Below are the code and all the weights of a small trained network. Each question names an input and a class and asks about switching units off, where a switched-off unit gives its printed mean instead of its output.

import numpy as np


def w(rows, s, z=0):
    codes = np.array(rows[::2]) - 128.0
    scale = np.full(codes.shape[1], s)
    scale[-1] = z or s
    return codes * scale


def f(y):
    return np.maximum(y, 0)


def log_softmax(a):
    a = a - a.max(-1, keepdims=True)
    return a - np.log(np.exp(a).sum(-1, keepdims=True))


def net(x, mask):
    res = np.array(x, float).reshape(1, 4) / 4 @ E
    y = f(res @ A[0][:, :-1].T + A[0][:, -1])
    res = res + np.where(mask, y, B[0][:, -1]) @ B[0][:, :-1]
    return log_softmax(res[-1] @ U[:, :-1].T + U[:, -1])


A, B = {}, {}
E = w([
[34,84,156,102,164,135,118,181,233],'x0',
[74,134,203,155,4,160,61,43,119],'x1',
[97,80,44,20,52,68,168,125,83],'x2',
[123,134,100,243,69,35,148,136,190],'x3',
],0.012)
A[0] = w([
[15,120,160,116,136,127,136,184,202,17],'neuron 1',
[148,193,139,161,202,131,170,168,136,169],'neuron 2',
[164,148,101,235,78,78,183,140,124,102],'neuron 3',
[128,222,240,208,182,188,151,82,181,113],'neuron 4',
[137,176,174,202,160,160,97,132,134,72],'neuron 5',
[142,127,133,200,88,24,129,122,182,27],'neuron 6',
[177,119,196,169,173,138,126,127,145,39],'neuron 7',
[140,93,70,61,89,119,201,155,122,86],'neuron 8',
[245,200,108,170,100,129,120,53,22,102],'neuron 9',
[60,137,93,202,96,79,129,131,192,156],'neuron 10',
[171,143,85,140,189,103,175,204,117,7],'neuron 11',
[102,176,186,133,78,165,116,81,113,97],'neuron 12',
[83,85,95,85,59,68,190,95,119,70],'neuron 13',
[60,110,171,138,93,131,77,40,111,61],'neuron 14',
[43,144,143,167,74,161,62,47,124,116],'neuron 15',
[143,144,134,203,181,174,85,101,148,61],'neuron 16',
[198,201,116,148,109,122,160,85,59,16],'neuron 17',
[127,147,151,45,167,249,84,103,85,53],'neuron 18',
[131,155,201,119,47,91,92,160,127,60],'neuron 19',
[66,95,123,73,95,66,143,108,82,70],'neuron 20',
[16,37,189,113,169,147,114,142,189,138],'neuron 21',
],0.011,0.013)
B[0] = w([
[44,83,104,211,186,125,56,110,122,182],'neuron 1',
[183,154,104,107,100,89,180,134,158,219],'neuron 2',
[125,119,186,56,149,174,99,126,122,214],'neuron 3',
[102,125,113,134,70,154,173,89,152,246],'neuron 4',
[112,142,119,163,90,141,180,116,99,190],'neuron 5',
[37,134,209,66,153,178,110,173,63,191],'neuron 6',
[27,104,120,170,93,164,157,149,128,164],'neuron 7',
[119,133,148,138,76,115,147,126,157,196],'neuron 8',
[146,84,93,170,148,129,49,95,147,249],'neuron 9',
[204,119,163,64,139,175,101,125,58,228],'neuron 10',
[78,178,129,147,209,59,167,205,147,180],'neuron 11',
[183,147,121,123,168,77,155,174,137,189],'neuron 12',
[83,140,106,165,67,152,181,116,126,200],'neuron 13',
[118,176,115,116,173,74,143,158,155,189],'neuron 14',
[182,163,102,109,155,66,173,187,179,224],'neuron 15',
[56,124,139,155,58,121,171,128,116,181],'neuron 16',
[11,100,89,196,187,137,77,101,118,176],'neuron 17',
[118,114,221,45,154,205,132,167,48,210],'neuron 18',
[93,155,123,121,151,86,137,188,141,164],'neuron 19',
[71,101,119,178,77,165,220,72,139,184],'neuron 20',
[174,92,93,168,147,135,63,76,130,227],'neuron 21',
],0.012,0.018)
U = w([
[110,121,133,156,59,141,170,119,140,105],'0',
[121,117,190,62,166,175,91,154,84,97],'1',
[133,145,123,131,193,43,151,185,164,104],'2',
[115,98,111,191,171,125,25,105,138,104],'3',
[254,118,120,67,72,127,107,76,152,252],'4',
],0.017,0.029)

Each question gives the input, the list of numbers given to net, and the class t.
The units are the neurons (one row each of A and B). Each row of codes is followed by its name. A weight is (code - 128) times the scale printed after its matrix; where a second scale follows, it is the last column's (A, B and U).
mask holds one flag per neuron, in row order. A switched-off neuron (its flag False) gives its mean, the last column of its row in B, instead of its output. The means were averaged over made-up inputs and are rounded, as every weight is.
A unit's drop is (log p(t) with every unit on - log p(t) with that unit switched off) / (log p(t) with every unit on - log p(t) with every unit switched off).
The circuit of an input: a set's keep is (log p(t) with only the set's units on - log p(t) with every unit switched off) / (log p(t) with every unit on - log p(t) with every unit switched off). Starting from the 12 units with the biggest drops (on a tie, the unit counted first), units are removed one at a time, each time the one whose removal leaves the highest keep (on an exact tie, the one counted first), for as long as the keep stays at least 0.8.
circuit, biggest first: the units of the circuit, biggest drop first
top k neurons: the k neurons with the biggest drops, biggest first
drop of u: that unit's drop, to one decimal
input [1,3,-1,0], class 4: top neuron : neuron 11
input [-4,-2,0,-3], class 3: circuit, biggest first : neuron 10; neuron 9
input [6,4,-6,-1], class 0: top 4 neurons : neuron 4; neuron 9; neuron 16; neuron 5
input [7,-5,-7,-4], class 0: top 3 neurons : neuron 4; neuron 2; neuron 9
input [-2,-1,-3,4], class 1: top 4 neurons : neuron 6; neuron 3; neuron 21; neuron 15
input [0,-6,-6,8], class 1: top 2 neurons : neuron 3; neuron 6
input [8,-6,-5,4], class 3: top 2 neurons : neuron 1; neuron 21
input [-2,-8,-5,-7], class 2: top 2 neurons : neuron 11; neuron 2
input [6,-1,-6,-3], class 0: top 3 neurons : neuron 4; neuron 9; neuron 16
input [-8,5,-4,-5], class 3: top 2 neurons : neuron 9; neuron 17
input [-6,0,0,8], class 1: top 2 neurons : neuron 3; neuron 6
input [-5,7,6,-2], class 2: top 2 neurons : neuron 15; neuron 14
input [-3,-4,4,-1], class 0: top 2 neurons : neuron 15; neuron 10
input [-5,2,4,4], class 3: circuit, biggest first : neuron 9
input [8,-2,-3,1], class 3: drop of neuron 1 : 0.6
input [-3,1,0,-2], class 4: drop of neuron 7 : 0.7
input [4,6,-5,-3], class 2: drop of neuron 14 : 0.4
